Below is a small trained network, with its code and all its weights. Each question gives an input and a class and asks what happens when units are switched off, that is, made to give their printed mean instead of their output.

import numpy as np


def w(rows, s, z=0):
    codes = np.array(rows[::2]) - 128.0
    scale = np.full(codes.shape[1], s)
    scale[-1] = z or s
    return codes * scale


def f(y):
    return y / 2 * (1 + np.tanh(0.7978845608 * (y + 0.044715 * y**3)))


def log_softmax(a):
    a = a - a.max(-1, keepdims=True)
    return a - np.log(np.exp(a).sum(-1, keepdims=True))


def net(x, mask):
    res = np.array(x, float).reshape(1, 2) / 4 @ E
    y = f(res @ A[0][:, :-1].T + A[0][:, -1])
    res = res + np.where(mask, y, B[0][:, -1]) @ B[0][:, :-1]
    return log_softmax(res[-1] @ U[:, :-1].T + U[:, -1])


A, B = {}, {}
E = w([
[145,152,129,130,168,168,205,79,112,87,116],'x0',
[182,164,124,162,134,137,116,105,189,248,99],'x1',
],0.015)
A[0] = w([
[103,75,116,98,41,38,25,181,100,187,117,77],'neuron 0',
[158,157,125,155,205,132,207,59,53,123,130,64],'neuron 1',
[247,180,104,172,117,177,88,112,166,180,33,81],'neuron 2',
[60,82,150,134,124,185,100,183,79,3,147,85],'neuron 3',
[146,146,109,140,164,190,183,31,179,58,63,112],'neuron 4',
[120,106,127,106,119,189,96,160,133,121,44,245],'neuron 5',
],0.0075,0.011)
B[0] = w([
[126,91,233,81,224,167,38,147,68,152,49,229],'neuron 0',
[183,195,233,44,218,106,94,87,46,114,128,178],'neuron 1',
[93,229,117,45,42,93,128,92,150,197,116,253],'neuron 2',
[82,204,121,92,114,65,173,47,185,217,159,250],'neuron 3',
[134,96,138,124,142,151,97,136,32,42,106,211],'neuron 4',
[161,133,8,161,146,223,173,193,173,88,190,255],'neuron 5',
],0.013,0.0092)
U = w([
[84,203,102,114,73,54,156,46,190,171,172,40],'0',
[177,108,191,131,201,161,112,128,62,111,107,87],'1',
[177,118,5,205,116,200,173,173,192,90,214,254],'2',
],0.012,0.0065)

Each question gives the input, the list of numbers given to net, and the class t.
The units are the neurons (one row each of A and B). Each row of codes is followed by its name. A weight is (code - 128) times the scale printed after its matrix; where a second scale follows, it is the last column's (A, B and U).
mask holds one flag per neuron, in row order. A switched-off neuron (its flag False) gives its mean, the last column of its row in B, instead of its output. The means were averaged over made-up inputs and are rounded, as every weight is.
A unit's drop is (log p(t) with every unit on - log p(t) with that unit switched off) / (log p(t) with every unit on - log p(t) with every unit switched off).
The circuit of an input: a set's keep is (log p(t) with only the set's units on - log p(t) with every unit switched off) / (log p(t) with every unit on - log p(t) with every unit switched off). Starting from all 6 units, units are removed one at a time, each time the one whose removal leaves the highest keep (on an exact tie, the one counted first), for as long as the keep stays at least 0.8.
circuit, biggest first: the units of the circuit, biggest drop first
unit that matters most: the unit with the biggest drop
k most important neurons: the k neurons with the biggest drops, biggest first
drop of u: that unit's drop, to one decimal
input [-1,3], class 2: unit that matters most	neuron 3
input [-2,3], class 2: 2 most important neurons	(neuron 3; neuron 1)
input [2,3], class 2: circuit, biggest first	(neuron 3; neuron 0)
input [8,6], class 1: 3 most important neurons	(neuron 4; neuron 1; neuron 3)
input [-7,-5], class 1: 2 most important neurons	(neuron 0; neuron 2)
input [-4,-2], class 1: 2 most important neurons	(neuron 0; neuron 2)
input [-3,1], class 2: 2 most important neurons	(neuron 1; neuron 4)
input [3,3], class 2: 2 most important neurons	(neuron 3; neuron 0)
input [-5,-1], class 1: drop of neuron 0	1.1
input [-6,0], class 1: drop of neuron 0	1.0
input [4,-8], class 0: drop of neuron 3	2.8
